Below are the code and all the weights of a small trained network. Each question names an input and a class and asks about switching units off, where a switched-off unit gives its printed mean instead of its output.

import numpy as np


def w(rows, s, z=0):
    codes = np.array(rows[::2]) - 128.0
    scale = np.full(codes.shape[1], s)
    scale[-1] = z or s
    return codes * scale


def norm(h):
    return h / np.sqrt((h * h).mean(-1, keepdims=True) + 1e-5)


def f(y):
    return y / 2 * (1 + np.tanh(0.7978845608 * (y + 0.044715 * y**3)))


def log_softmax(a):
    a = a - a.max(-1, keepdims=True)
    return a - np.log(np.exp(a).sum(-1, keepdims=True))


def net(x, mask):
    res = np.array(x, float).reshape(1, 7) / 4 @ E
    u = 0
    for l in range(3):
        y = f(norm(res) @ A[l][:, :-1].T + A[l][:, -1])
        res = res + np.where(mask[u : u + 7], y, B[l][:, -1]) @ B[l][:, :-1]
        u += 7
    return log_softmax(norm(res)[-1] @ U[:, :-1].T + U[:, -1])


A, B = {}, {}
E = w([
[151,135,167,97,31,124,28],'x0',
[110,126,113,141,108,138,126],'x1',
[138,127,135,118,139,120,131],'x2',
[121,2,243,89,110,173,162],'x3',
[136,128,135,118,136,118,131],'x4',
[143,132,142,116,148,125,128],'x5',
[104,58,98,100,182,80,63],'x6',
],0.0086)
A[0] = w([
[75,53,185,126,124,130,228,115],'0.n1',
[225,107,161,119,54,144,156,191],'0.n2',
[163,157,95,155,179,158,237,250],'0.n3',
[52,162,254,173,98,70,177,82],'0.n4',
[222,216,157,195,57,139,201,255],'0.n5',
[153,220,114,70,39,84,20,72],'0.n6',
[65,147,104,95,150,79,147,2],'0.n7',
],0.0082,0.0031)
B[0] = w([
[163,138,172,174,214,165,192,207],'0.n1',
[75,175,159,123,52,164,98,192],'0.n2',
[190,130,30,141,59,199,46,236],'0.n3',
[163,136,134,134,95,207,34,151],'0.n4',
[100,144,141,99,119,33,226,254],'0.n5',
[179,108,148,254,162,91,213,244],'0.n6',
[107,110,75,115,105,125,72,126],'0.n7',
],0.0089,0.0071)
A[1] = w([
[128,59,194,223,160,114,77,108],'1.n1',
[204,37,177,158,9,160,63,142],'1.n2',
[126,165,79,150,102,99,156,128],'1.n3',
[157,151,100,143,44,167,219,192],'1.n4',
[132,21,160,110,150,140,40,5],'1.n5',
[146,2,146,117,184,187,78,222],'1.n6',
[160,166,19,141,184,124,180,97],'1.n7',
],0.0092,0.0024)
B[1] = w([
[200,88,36,40,104,72,171,220],'1.n1',
[84,206,137,59,118,144,114,213],'1.n2',
[140,183,37,117,118,96,93,198],'1.n3',
[187,192,186,67,209,181,123,254],'1.n4',
[93,175,2,49,122,119,177,176],'1.n5',
[93,166,93,202,147,73,175,232],'1.n6',
[18,105,208,26,75,88,110,251],'1.n7',
],0.0079,0.0072)
A[2] = w([
[25,88,61,173,188,95,8,90],'2.n1',
[70,209,247,124,42,98,69,229],'2.n2',
[70,147,123,1,66,93,123,252],'2.n3',
[110,144,97,86,121,22,58,201],'2.n4',
[160,104,36,193,142,40,34,123],'2.n5',
[140,89,168,84,98,104,153,199],'2.n6',
[185,141,153,243,134,154,116,62],'2.n7',
],0.0092,0.0014)
B[2] = w([
[148,78,134,184,175,140,71,179],'2.n1',
[78,32,150,173,150,86,137,204],'2.n2',
[66,160,85,107,170,122,62,254],'2.n3',
[169,148,112,117,53,176,113,223],'2.n4',
[203,44,246,135,100,195,161,199],'2.n5',
[122,87,60,96,71,131,105,145],'2.n6',
[129,182,112,89,81,128,103,141],'2.n7',
],0.013,0.0087)
U = w([
[84,196,24,51,114,131,84,252],'0',
[142,200,145,189,85,43,166,101],'1',
[153,81,80,143,136,185,1,97],'2',
[233,74,134,133,44,142,118,98],'3',
[154,185,193,130,170,241,145,104],'4',
[22,86,220,108,110,120,124,60],'5',
[112,70,72,161,216,127,188,114],'6',
],0.018,0.0037)

Each question gives the input, the list of numbers given to net, and the class t.
The units are the neurons (one row each of A and B). Each row of codes is followed by its name. A weight is (code - 128) times the scale printed after its matrix; where a second scale follows, it is the last column's (A, B and U).
mask holds one flag per neuron, layer by layer. A switched-off neuron (its flag False) gives its mean, the last column of its row in B, instead of its output. The means were averaged over made-up inputs and are rounded, as every weight is.
A unit's drop is (log p(t) with every unit on - log p(t) with that unit switched off) / (log p(t) with every unit on - log p(t) with every unit switched off).
The circuit of an input: a set's keep is (log p(t) with only the set's units on - log p(t) with every unit switched off) / (log p(t) with every unit on - log p(t) with every unit switched off). Starting from the 12 units with the biggest drops (on a tie, the unit counted first), units are removed one at a time, each time the one whose removal leaves the highest keep (on an exact tie, the one counted first), for as long as the keep stays at least 0.8.
circuit, biggest first: the units of the circuit, biggest drop first
most important unit: the unit with the biggest drop
top k neurons: the k neurons with the biggest drops, biggest first
k most important neurons of layer l: the k neurons of layer l with the biggest drops, biggest first
input [5,7,4,-2,8,2,-4], class 1: circuit, biggest first	(0.n6)
input [1,8,-4,0,-5,5,-4], class 1: top 3 neurons	(0.n5 1.n7 1.n1)
input [-8,6,-6,-6,8,-8,1], class 2: 2 most important neurons of layer 2	(2.n1 2.n5)
input [6,3,-7,0,-1,-7,8], class 3: 4 most important neurons of layer 0	(0.n6 0.n2 0.n4 0.n3)
input [3,5,-5,0,6,4,-7], class 1: top 3 neurons	(1.n7 0.n5 0.n6)
input [-1,-7,8,2,0,-4,0], class 4: top 2 neurons	(0.n1 2.n3)
input [0,-7,-8,-1,7,5,2], class 2: top 2 neurons	(1.n4 0.n1)
input [1,-5,6,0,6,1,2], class 3: top 2 neurons	(0.n3 1.n7)
input [1,-6,7,5,0,8,8], class 0: top 4 neurons	(1.n5 0.n6 2.n2 1.n1)
input [3,3,0,7,7,-6,2], class 0: top 2 neurons	(1.n5 0.n5)
input [-1,-7,8,6,5,8,-1], class 4: top 3 neurons	(0.n1 1.n7 2.n2)
input [4,-7,7,1,8,-2,-1], class 5: 2 most important neurons of layer 0	(0.n2 0.n1)
input [-2,-5,7,-1,0,0,5], class 2: 2 most important neurons of layer 0	(0.n6 0.n5)
input [-8,-2,5,4,3,6,-3], class 4: most important unit	0.n3
input [-3,5,4,8,7,-7,-1], class 4: top 2 neurons	(0.n1 2.n2)
input [1,8,8,8,-6,1,3], class 0: top 4 neurons	(0.n6 1.n5 0.n5 1.n2)
input [3,-2,0,-8,2,7,1], class 3: 2 most important neurons of layer 2	(2.n5 2.n4)
input [-8,7,-3,7,7,-7,0], class 4: top 4 neurons	(2.n2 0.n3 0.n1 2.n7)
input [-8,0,-8,7,-4,-7,0], class 4: 2 most important neurons of layer 0	(0.n3 0.n1)
input [2,6,-8,0,0,-1,6], class 3: circuit, biggest first	(2.n5)
input [-3,5,8,5,-5,-7,0], class 4: top 2 neurons	(0.n1 2.n2)
input [2,-3,5,1,2,-2,-8], class 5: 2 most important neurons of layer 0	(0.n2 0.n6)
input [-1,-5,-2,0,0,-2,-6], class 0: 3 most important neurons of layer 0	(0.n6 0.n3 0.n5)
input [2,2,1,7,-5,3,2], class 0: 2 most important neurons of layer 0	(0.n6 0.n5)
